Below is a small trained network, with its code and all its weights. Each question gives an input and a target symbol and asks what happens when units are switched off, that is, made to give their printed mean instead of their output.

import numpy as np


def w(rows, s, z=0):
    codes = np.array(rows[::2]) - 128.0
    scale = np.full(codes.shape[1], s)
    scale[-1] = z or s
    return codes * scale


def f(y):
    return y / 2 * (1 + np.tanh(0.7978845608 * (y + 0.044715 * y**3)))


def softmax(a):
    e = np.exp(a - a.max(-1, keepdims=True))
    return e / e.sum(-1, keepdims=True)


def log_softmax(a):
    a = a - a.max(-1, keepdims=True)
    return a - np.log(np.exp(a).sum(-1, keepdims=True))


def net(x, mask):
    ids = ['Πδεμξσφψ'.index(c) for c in x.split()]
    T = len(ids)
    res = E[ids] + P[:T]
    r = res
    for j in range(2):
        rows = slice(2 * j, 2 * j + 2)
        q, k, v = (r @ M[0][rows].T for M in (Q, K, V))
        z = softmax(np.where(np.tri(T) > 0, q @ k.T / 2**0.5, -1e9)) @ v
        o = O[0][rows]
        res = res + np.where(mask[j], z, o[:, -1]) @ o[:, :-1]
    y = f(res @ A[0][:, :-1].T + A[0][:, -1])
    res = res + np.where(mask[2:14], y, B[0][:, -1]) @ B[0][:, :-1]
    return log_softmax(res[-1] @ U[:, :-1].T + U[:, -1])


Q, K, V, O, A, B = {}, {}, {}, {}, {}, {}
E = w([
[87,212,54,110,83],'Π',
[117,130,96,177,131],'δ',
[122,173,101,172,133],'ε',
[128,179,120,144,113],'μ',
[38,80,87,57,128],'ξ',
[90,82,123,169,135],'σ',
[102,175,99,153,94],'φ',
[6,111,110,147,199],'ψ',
],0.018)
P = w([
[150,176,135,93,80],'0',
[173,147,126,92,189],'1',
[21,191,118,157,9],'2',
[100,162,144,130,152],'3',
[144,130,85,102,232],'4',
[43,128,127,185,61],'5',
[70,141,157,129,184],'6',
[135,102,86,115,241],'7',
[77,118,117,194,75],'8',
],0.016)
Q[0] = w([
[93,177,152,211,102],'h1',
[190,69,201,171,3],'h1',
[120,176,104,116,197],'h2',
[156,147,116,188,139],'h2',
],0.011)
K[0] = w([
[175,118,181,209,132],'h1',
[249,254,143,146,85],'h1',
[85,122,80,106,249],'h2',
[75,173,181,180,109],'h2',
],0.0079)
V[0] = w([
[141,147,116,211,152],'h1',
[104,7,103,79,120],'h1',
[192,160,201,88,185],'h2',
[220,125,112,115,129],'h2',
],0.012)
O[0] = w([
[67,123,123,174,158,107],'h1',
[183,106,134,138,80,177],'h1',
[155,119,184,144,204,28],'h2',
[37,57,2,215,144,2],'h2',
],0.013,0.0094)
A[0] = w([
[112,114,176,191,39,129],'n1',
[149,49,77,156,199,125],'n2',
[193,122,120,43,184,114],'n3',
[127,123,121,46,102,57],'n4',
[189,119,73,132,128,254],'n5',
[100,245,131,61,135,63],'n6',
[188,123,119,159,246,53],'n7',
[52,79,70,70,162,150],'n8',
[241,99,38,131,171,58],'n9',
[103,186,93,196,191,140],'n10',
[161,170,145,138,96,209],'n11',
[117,72,42,233,120,203],'n12',
],0.012,0.0065)
B[0] = w([
[107,105,57,143,140,171],'n1',
[11,173,211,93,83,129],'n2',
[154,155,76,177,105,192],'n3',
[92,154,166,179,182,189],'n4',
[167,144,96,105,155,158],'n5',
[136,98,133,176,140,254],'n6',
[102,176,89,50,93,137],'n7',
[119,143,154,206,122,138],'n8',
[45,12,161,202,16,148],'n9',
[132,59,107,90,178,141],'n10',
[76,90,124,77,157,210],'n11',
[197,147,148,239,83,131],'n12',
],0.011,0.021)
U = w([
[66,192,149,185,94,32],'Π',
[152,144,134,197,95,122],'δ',
[121,110,136,168,174,53],'ε',
[114,102,137,126,171,92],'μ',
[148,216,108,103,131,254],'ξ',
[86,106,143,41,135,192],'σ',
[74,139,145,104,133,181],'φ',
[112,152,252,151,105,140],'ψ',
],0.011,0.0071)

Each question gives the input, a string of symbols that net reads in full, and the target symbol t.
The units are the heads (2 rows each of Q, K, V and O) and the neurons (one row each of A and B). Each row of codes is followed by its name. A weight is (code - 128) times the scale printed after its matrix; where a second scale follows, it is the last column's (O, A, B and U).
mask holds one flag per unit, heads first, then neurons. A switched-off unit (its flag False) gives its mean, the last column of its rows in O or B, instead of its output. The means were averaged over made-up inputs and are rounded, as every weight is.
A unit's drop is (log p(t) with every unit on - log p(t) with that unit switched off) / (log p(t) with every unit on - log p(t) with every unit switched off).
The circuit of an input: a set's keep is (log p(t) with only the set's units on - log p(t) with every unit switched off) / (log p(t) with every unit on - log p(t) with every unit switched off). Starting from the 12 units with the biggest drops (on a tie, the unit counted first), units are removed one at a time, each time the one whose removal leaves the highest keep (on an exact tie, the one counted first), for as long as the keep stays at least 0.8.
circuit, biggest first: the units of the circuit, biggest drop first
unit that matters most: the unit with the biggest drop
top k neurons: the k neurons with the biggest drops, biggest first
which heads matter: for each layer, one digit per head in row order, 1 if its drop is at least 0.15 and else 0, layers parted by /
input φ μ φ ξ ξ ξ ε, target ξ: which heads matter	10
input δ μ σ μ δ, target Π: circuit, biggest first	(h2 n12 n2)
input ξ ψ ξ φ ξ ξ δ, target ξ: which heads matter	10
input δ δ ξ Π σ σ ψ ε, target ξ: circuit, biggest first	(n3 h2)
input σ ξ ε Π Π ε ψ δ, target ξ: circuit, biggest first	(n3 h2)
input ξ ξ φ δ ξ Π σ δ σ, target φ: circuit, biggest first	(n3 h2 n1 h1)
input ξ ψ ξ ξ ψ Π Π, target ψ: circuit, biggest first	(h2 n1)
input δ φ ψ δ, target ψ: which heads matter	11
input δ φ ψ ξ ψ σ δ σ, target ξ: top 2 neurons	(n6 n3)
input σ μ μ ξ φ, target δ: circuit, biggest first	(n9 h1)
input σ ε Π μ σ, target ψ: circuit, biggest first	(h2 n2 n12 n1)
input ε ξ ξ ψ Π ε ξ σ, target δ: unit that matters most	h1
input φ φ ξ, target Π: circuit, biggest first	(h2 n8)
input ξ ξ ξ φ μ ξ ξ Π, target δ: unit that matters most	n9
input ξ μ μ δ μ, target δ: top 2 neurons	(n9 n3)
input ε ε φ ξ σ, target δ: top 3 neurons	(n9 n3 n11)
input ψ δ φ ξ Π ξ σ, target σ: top 2 neurons	(n6 n3)
input ξ δ Π μ ψ ξ ξ φ, target δ: circuit, biggest first	(h1 n9)
input μ δ Π δ δ, target Π: top 3 neurons	(n12 n2 n8)
input σ Π ψ σ μ σ ψ, target ψ: unit that matters most	h2
input φ σ δ Π δ ε Π Π, target ε: circuit, biggest first	(n10 h2 n8)
input ξ ψ σ φ, target ψ: circuit, biggest first	(h2 n3)
input μ δ ξ ξ ξ ξ μ, target ξ: circuit, biggest first	(h1 n9)
input ε Π σ σ μ, target σ: top 3 neurons	(n10 n7 n4)
input ξ σ ψ φ, target ψ: circuit, biggest first	(h2 n6)
input σ ε ε, target φ: circuit, biggest first	(n3 n10 h1)
input δ ψ ξ ξ, target ψ: unit that matters most	n4
input ξ μ φ ξ δ ξ ξ, target ξ: top 3 neurons	(n9 n6 n3)
